Here is a tiny trained network, its code and every weight. The questions are about switching its units off for an input and a target symbol, where a switched-off unit gives its printed mean instead of its output.

import numpy as np


def w(rows, s, z=0):
    codes = np.array(rows[::2]) - 128.0
    scale = np.full(codes.shape[1], s)
    scale[-1] = z or s
    return codes * scale


def f(y):
    return y / 2 * (1 + np.tanh(0.7978845608 * (y + 0.044715 * y**3)))


def softmax(a):
    e = np.exp(a - a.max(-1, keepdims=True))
    return e / e.sum(-1, keepdims=True)


def log_softmax(a):
    a = a - a.max(-1, keepdims=True)
    return a - np.log(np.exp(a).sum(-1, keepdims=True))


def net(x, mask):
    ids = ['ΓΔΘΠΨΩαζηξ'.index(c) for c in x.split()]
    T = len(ids)
    res = E[ids] + P[:T]
    q, k, v = (res @ M[0].T for M in (Q, K, V))
    z = softmax(np.where(np.tri(T) > 0, q @ k.T / 4**0.5, -1e9)) @ v
    res = res + np.where(mask[0], z, O[0][:, -1]) @ O[0][:, :-1]
    y = f(res @ A[0][:, :-1].T + A[0][:, -1])
    res = res + np.where(mask[1:25], y, B[0][:, -1]) @ B[0][:, :-1]
    return log_softmax(res[-1] @ U[:, :-1].T + U[:, -1])


Q, K, V, O, A, B = {}, {}, {}, {}, {}, {}
E = w([
[56,82,185,37,133,69,144],'Γ',
[181,131,87,153,96,181,22],'Δ',
[95,100,113,63,24,137,74],'Θ',
[86,185,155,108,90,55,210],'Π',
[56,140,144,124,51,198,144],'Ψ',
[165,192,162,187,167,88,84],'Ω',
[27,7,155,135,134,148,64],'α',
[91,84,243,149,119,139,150],'ζ',
[98,224,200,63,168,210,70],'η',
[174,116,119,57,88,120,174],'ξ',
],0.018)
P = w([
[105,139,119,104,149,122,48],'0',
[116,147,130,105,138,121,78],'1',
[120,138,140,100,132,127,112],'2',
[124,137,147,94,128,127,146],'3',
[129,131,159,93,126,131,173],'4',
[131,134,164,87,117,131,198],'5',
[138,134,173,85,115,131,226],'6',
[143,131,184,83,111,136,250],'7',
],0.014)
Q[0] = w([
[201,44,19,212,113,88,165],'head 1',
[105,75,7,183,84,118,185],'head 1',
[202,101,41,196,201,129,69],'head 1',
[45,137,199,124,156,62,150],'head 1',
],0.014)
K[0] = w([
[199,7,86,157,54,84,220],'head 1',
[109,44,90,93,15,144,229],'head 1',
[161,32,83,224,98,107,149],'head 1',
[36,147,223,72,202,111,98],'head 1',
],0.013)
V[0] = w([
[132,166,23,107,96,163,254],'head 1',
[139,119,37,118,123,133,199],'head 1',
[91,115,85,128,102,121,51],'head 1',
[140,178,134,63,165,197,126],'head 1',
],0.0072)
O[0] = w([
[110,136,105,127,142,176,109,3],'head 1',
[139,111,90,116,130,49,125,10],'head 1',
[115,149,205,115,88,125,233,163],'head 1',
[214,143,156,96,118,110,2,246],'head 1',
],0.0078,0.011)
A[0] = w([
[43,96,119,181,129,122,198,33],'neuron 1',
[87,54,121,62,185,47,57,160],'neuron 2',
[90,175,188,132,72,40,115,167],'neuron 3',
[162,109,211,113,93,151,151,103],'neuron 4',
[26,127,177,80,194,84,211,92],'neuron 5',
[177,213,153,171,196,137,153,125],'neuron 6',
[138,204,190,145,170,176,218,157],'neuron 7',
[73,191,64,142,183,41,180,148],'neuron 8',
[116,91,241,247,126,165,97,125],'neuron 9',
[126,123,190,67,170,157,99,143],'neuron 10',
[179,132,122,82,96,142,76,185],'neuron 11',
[163,181,43,117,200,83,65,60],'neuron 12',
[118,93,18,208,115,42,211,2],'neuron 13',
[178,134,109,43,68,122,64,148],'neuron 14',
[49,175,128,158,103,217,185,142],'neuron 15',
[65,21,99,64,14,78,114,100],'neuron 16',
[148,213,161,129,115,121,242,119],'neuron 17',
[62,43,89,127,69,161,157,123],'neuron 18',
[107,119,194,232,213,148,193,168],'neuron 19',
[106,166,29,147,179,206,71,109],'neuron 20',
[130,123,80,113,2,75,189,103],'neuron 21',
[10,87,166,172,113,185,190,174],'neuron 22',
[122,189,116,181,198,162,126,175],'neuron 23',
[113,149,119,209,189,72,182,140],'neuron 24',
],0.0086,0.0079)
B[0] = w([
[157,123,166,133,127,204,173,130],'neuron 1',
[179,117,147,146,64,132,155,158],'neuron 2',
[140,168,80,122,125,178,135,238],'neuron 3',
[128,103,110,168,135,111,96,240],'neuron 4',
[108,174,165,131,104,75,128,164],'neuron 5',
[107,132,116,151,124,115,192,163],'neuron 6',
[107,98,98,75,182,120,149,199],'neuron 7',
[138,189,67,153,72,152,124,131],'neuron 8',
[161,109,115,100,131,129,119,204],'neuron 9',
[87,133,125,139,125,89,141,251],'neuron 10',
[123,131,160,140,127,143,153,236],'neuron 11',
[139,64,155,119,65,180,104,128],'neuron 12',
[101,121,172,143,144,124,120,127],'neuron 13',
[126,128,137,134,149,146,138,245],'neuron 14',
[136,119,137,61,123,165,87,148],'neuron 15',
[132,118,103,165,158,155,184,178],'neuron 16',
[157,139,124,149,52,141,93,173],'neuron 17',
[83,201,132,209,99,158,73,143],'neuron 18',
[179,141,99,159,172,98,67,152],'neuron 19',
[182,224,194,197,38,142,6,129],'neuron 20',
[134,78,71,144,148,153,162,153],'neuron 21',
[93,87,101,126,155,109,93,177],'neuron 22',
[134,139,127,174,115,112,149,139],'neuron 23',
[64,170,83,189,168,129,121,129],'neuron 24',
],0.012,0.014)
U = w([
[84,110,152,130,99,29,155,110],'Γ',
[254,179,207,172,49,170,14,168],'Δ',
[123,105,90,184,161,179,155,59],'Θ',
[155,174,78,110,73,102,83,92],'Π',
[102,109,118,57,104,154,66,65],'Ψ',
[186,160,86,200,200,76,122,114],'Ω',
[114,97,143,235,88,95,54,74],'α',
[149,89,96,82,180,55,75,183],'ζ',
[89,138,135,71,234,110,162,80],'η',
[209,74,126,36,178,118,191,254],'ξ',
],0.0073,0.0061)

Each question gives the input, a string of symbols that net reads in full, and the target symbol t.
The units are the heads (4 rows each of Q, K, V and O) and the neurons (one row each of A and B). Each row of codes is followed by its name. A weight is (code - 128) times the scale printed after its matrix; where a second scale follows, it is the last column's (O, A, B and U).
mask holds one flag per unit, heads first, then neurons. A switched-off unit (its flag False) gives its mean, the last column of its rows in O or B, instead of its output. The means were averaged over made-up inputs and are rounded, as every weight is.
A unit's drop is (log p(t) with every unit on - log p(t) with that unit switched off) / (log p(t) with every unit on - log p(t) with every unit switched off).
The circuit of an input: a set's keep is (log p(t) with only the set's units on - log p(t) with every unit switched off) / (log p(t) with every unit on - log p(t) with every unit switched off). Starting from the 12 units with the biggest drops (on a tie, the unit counted first), units are removed one at a time, each time the one whose removal leaves the highest keep (on an exact tie, the one counted first), for as long as the keep stays at least 0.8.
units of the circuit, in order: the units of the circuit, biggest drop first
unit that matters most: the unit with the biggest drop
k most important neurons: the k neurons with the biggest drops, biggest first
drop when u is switched off: that unit's drop, to one decimal
input Γ ξ Θ Ψ, target Ψ: 2 most important neurons -> (neuron 15; neuron 22)
input Θ Π Γ Θ η Ψ Π η, target η: unit that matters most -> head 1
input η ξ Θ Γ, target Δ: 2 most important neurons -> (neuron 2; neuron 7)
input η Ψ ξ, target Δ: units of the circuit, in order -> (head 1; neuron 7)
input Π α ξ α ξ Π, target Π: units of the circuit, in order -> (neuron 17; neuron 8; head 1)
input ξ ζ ζ η ζ Π Γ η, target η: 2 most important neurons -> (neuron 7; neuron 10)
input Θ Ω Θ Γ, target Γ: units of the circuit, in order -> (neuron 5; head 1)
input ζ η Ω η Γ α α Θ, target Θ: units of the circuit, in order -> (neuron 16; neuron 21)
input Ω Ψ Π η Θ Π α, target Δ: units of the circuit, in order -> (head 1; neuron 2)
input η Ψ η Δ Θ Θ Ω Γ, target Γ: 2 most important neurons -> (neuron 5; neuron 10)
input Δ ξ Π Π Δ Γ Ω α, target α: 2 most important neurons -> (neuron 18; neuron 7)
input Ω ζ η Θ α, target Δ: 2 most important neurons -> (neuron 2; neuron 7)
input Ω Θ α ξ Ω Ω Ψ Θ, target Θ: 2 most important neurons -> (neuron 16; neuron 21)
input Δ Ω Δ Ω, target Ω: unit that matters most -> head 1
input α ζ Θ α, target α: 2 most important neurons -> (neuron 18; neuron 22)
input Ψ η Π, target Δ: drop when neuron 9 is switched off -> 0.0
input η Δ ζ ζ Π, target Δ: drop when head 1 is switched off -> 0.5
input Δ Θ Π Π η ζ Γ, target Δ: drop when neuron 2 is switched off -> 0.5
